Below are the code and all the weights of a small trained network. Each question names an input and a target symbol and asks about switching units off, where a switched-off unit gives its printed mean instead of its output.

import numpy as np


def w(rows, s, z=0):
    codes = np.array(rows[::2]) - 128.0
    scale = np.full(codes.shape[1], s)
    scale[-1] = z or s
    return codes * scale


def norm(h):
    return h / np.sqrt((h * h).mean(-1, keepdims=True) + 1e-5)


def f(y):
    return np.maximum(y, 0)


def softmax(a):
    e = np.exp(a - a.max(-1, keepdims=True))
    return e / e.sum(-1, keepdims=True)


def log_softmax(a):
    a = a - a.max(-1, keepdims=True)
    return a - np.log(np.exp(a).sum(-1, keepdims=True))


def net(x, mask):
    ids = ['ΛΞΣΩαβγδεζθμπτφ'.index(c) for c in x.split()]
    T = len(ids)
    res = E[ids] + P[:T]
    u = 0
    for l in range(3):
        q, k, v = (norm(res) @ M[l].T for M in (Q, K, V))
        z = softmax(np.where(np.tri(T) > 0, q @ k.T / 3**0.5, -1e9)) @ v
        res = res + np.where(mask[u], z, O[l][:, -1]) @ O[l][:, :-1]
        u += 1
        y = f(norm(res) @ A[l][:, :-1].T + A[l][:, -1])
        res = res + np.where(mask[u : u + 4], y, B[l][:, -1]) @ B[l][:, :-1]
        u += 4
    return log_softmax(norm(res)[-1] @ U[:, :-1].T + U[:, -1])


Q, K, V, O, A, B = {}, {}, {}, {}, {}, {}
E = w([
[148,200,102,205],'Λ',
[100,180,114,192],'Ξ',
[81,255,125,150],'Σ',
[117,176,109,192],'Ω',
[117,171,101,187],'α',
[31,155,130,139],'β',
[125,227,119,170],'γ',
[165,196,104,150],'δ',
[139,169,108,137],'ε',
[102,143,86,174],'ζ',
[85,127,102,120],'θ',
[109,150,113,106],'μ',
[91,130,100,138],'π',
[68,232,125,86],'τ',
[59,218,110,119],'φ',
],0.0021)
P = w([
[135,109,139,112],'0',
[197,97,88,124],'1',
[97,131,81,96],'2',
[77,133,134,128],'3',
[162,132,172,75],'4',
[87,112,154,111],'5',
[10,32,40,253],'6',
[86,102,144,106],'7',
],0.0056)
Q[0] = w([
[163,90,254,199],'L0H0',
[240,174,79,151],'L0H0',
[106,89,149,117],'L0H0',
],0.0062)
K[0] = w([
[255,59,220,123],'L0H0',
[95,64,153,199],'L0H0',
[155,193,151,83],'L0H0',
],0.0059)
V[0] = w([
[202,175,97,67],'L0H0',
[225,88,3,230],'L0H0',
[74,239,162,246],'L0H0',
],0.0026)
O[0] = w([
[184,200,148,117,203],'L0H0',
[151,94,167,2,1],'L0H0',
[110,64,244,198,127],'L0H0',
],0.0032,0.0008)
A[0] = w([
[63,78,137,4,148],'L0N0',
[130,151,12,122,69],'L0N1',
[69,43,158,116,93],'L0N2',
[168,11,40,128,7],'L0N3',
],0.0033,0.0017)
B[0] = w([
[161,180,102,225,254],'L0N0',
[212,96,139,107,206],'L0N1',
[238,141,117,145,204],'L0N2',
[167,255,178,211,166],'L0N3',
],0.0033,0.0016)
Q[1] = w([
[65,96,187,180],'L1H0',
[168,62,166,187],'L1H0',
[173,1,45,174],'L1H0',
],0.0045)
K[1] = w([
[145,73,162,104],'L1H0',
[142,109,182,168],'L1H0',
[62,149,254,209],'L1H0',
],0.0055)
V[1] = w([
[100,154,168,43],'L1H0',
[251,78,100,143],'L1H0',
[182,85,171,144],'L1H0',
],0.0026)
O[1] = w([
[83,188,170,228,1],'L1H0',
[35,5,34,117,220],'L1H0',
[44,128,151,79,57],'L1H0',
],0.0025,0.00069)
A[1] = w([
[1,143,137,90,78],'L1N0',
[192,182,115,50,250],'L1N1',
[65,94,42,137,181],'L1N2',
[155,186,104,134,115],'L1N3',
],0.0039,0.002)
B[1] = w([
[236,91,108,237,201],'L1N0',
[6,143,223,125,229],'L1N1',
[179,77,230,133,251],'L1N2',
[125,24,141,102,166],'L1N3',
],0.0023,0.0029)
Q[2] = w([
[117,110,103,40],'L2H0',
[224,250,254,136],'L2H0',
[52,72,44,219],'L2H0',
],0.0076)
K[2] = w([
[40,132,155,158],'L2H0',
[131,96,10,113],'L2H0',
[197,134,208,112],'L2H0',
],0.011)
V[2] = w([
[157,189,204,210],'L2H0',
[105,2,168,176],'L2H0',
[58,101,18,225],'L2H0',
],0.0055)
O[2] = w([
[91,206,184,168,109],'L2H0',
[2,125,85,101,150],'L2H0',
[118,175,39,180,2],'L2H0',
],0.0057,0.0021)
A[2] = w([
[202,62,85,133,89],'L2N0',
[158,63,190,136,251],'L2N1',
[168,114,123,23,102],'L2N2',
[78,171,167,254,79],'L2N3',
],0.0042,0.0024)
B[2] = w([
[151,45,89,170,164],'L2N0',
[46,192,93,81,253],'L2N1',
[142,186,233,168,161],'L2N2',
[253,134,54,92,203],'L2N3',
],0.0036,0.004)
U = w([
[39,217,26,204,178],'Λ',
[98,125,254,69,97],'Ξ',
[39,87,97,75,147],'Σ',
[63,103,188,60,102],'Ω',
[247,207,45,214,108],'α',
[20,115,100,96,133],'β',
[174,58,175,75,252],'γ',
[142,89,61,129,69],'δ',
[174,185,189,141,129],'ε',
[163,77,70,118,67],'ζ',
[159,194,174,153,123],'θ',
[82,200,212,129,192],'μ',
[87,74,76,87,119],'π',
[217,13,151,102,115],'τ',
[141,80,55,115,42],'φ',
],0.0087,0.0029)

Each question gives the input, a string of symbols that net reads in full, and the target symbol t.
The units are the heads (3 rows each of Q, K, V and O) and the neurons (one row each of A and B). Each row of codes is followed by its name. A weight is (code - 128) times the scale printed after its matrix; where a second scale follows, it is the last column's (O, A, B and U).
mask holds one flag per unit, layer by layer, with each layer's heads first. A switched-off unit (its flag False) gives its mean, the last column of its rows in O or B, instead of its output. The means were averaged over made-up inputs and are rounded, as every weight is.
A unit's drop is (log p(t) with every unit on - log p(t) with that unit switched off) / (log p(t) with every unit on - log p(t) with every unit switched off).
The circuit of an input: a set's keep is (log p(t) with only the set's units on - log p(t) with every unit switched off) / (log p(t) with every unit on - log p(t) with every unit switched off). Starting from the 12 units with the biggest drops (on a tie, the unit counted first), units are removed one at a time, each time the one whose removal leaves the highest keep (on an exact tie, the one counted first), for as long as the keep stays at least 0.8.
circuit, biggest first: the units of the circuit, biggest drop first
most important unit: the unit with the biggest drop
k most important neurons: the k neurons with the biggest drops, biggest first
top k neurons in layer l: the k neurons of layer l with the biggest drops, biggest first
input ε α α β, target τ: circuit, biggest first -> [L0H0 L2H0 L1N0]
input Ξ β β Ω Ω β ε Ξ, target Λ: top neuron in layer 1 -> [L1N1]
input φ τ δ, target α: circuit, biggest first -> [L2H0 L0H0]
input β μ δ, target Λ: circuit, biggest first -> [L2H0 L0H0]
input ε π β τ Ω α, target τ: circuit, biggest first -> [L0H0 L2H0 L1N1]
input Ξ β β δ β β, target Λ: top 2 neurons in layer 0 -> [L0N3 L0N2]
input ε β β ε, target τ: circuit, biggest first -> [L0H0 L2H0]
input ε θ δ φ, target τ: circuit, biggest first -> [L0H0 L2H0 L1N0]
input τ β β ε ζ, target Λ: circuit, biggest first -> [L2H0 L1N2]
input φ β ζ, target α: 2 most important neurons -> [L1N2 L2N3]
input β γ μ, target Λ: circuit, biggest first -> [L2H0 L0H0]
input φ ζ π, target α: 3 most important neurons -> [L1N2 L2N3 L2N1]
input θ ε β β φ, target Λ: circuit, biggest first -> [L2H0 L1N2]
input μ β φ γ ε, target α: circuit, biggest first -> [L2H0]
input β β ζ β π Ω, target α: 2 most important neurons -> [L0N3 L1N1]
input γ α β γ, target Ξ: 4 most important neurons -> [L0N0 L0N3 L1N0 L1N1]
input ε α β Σ, target τ: 2 most important neurons -> [L1N0 L1N2]
input β γ Λ φ, target α: 2 most important neurons -> [L1N0 L2N3]
input β β β φ, target α: 2 most important neurons -> [L0N3 L1N0]
input β γ Ω Σ, target α: most important unit -> L1N0
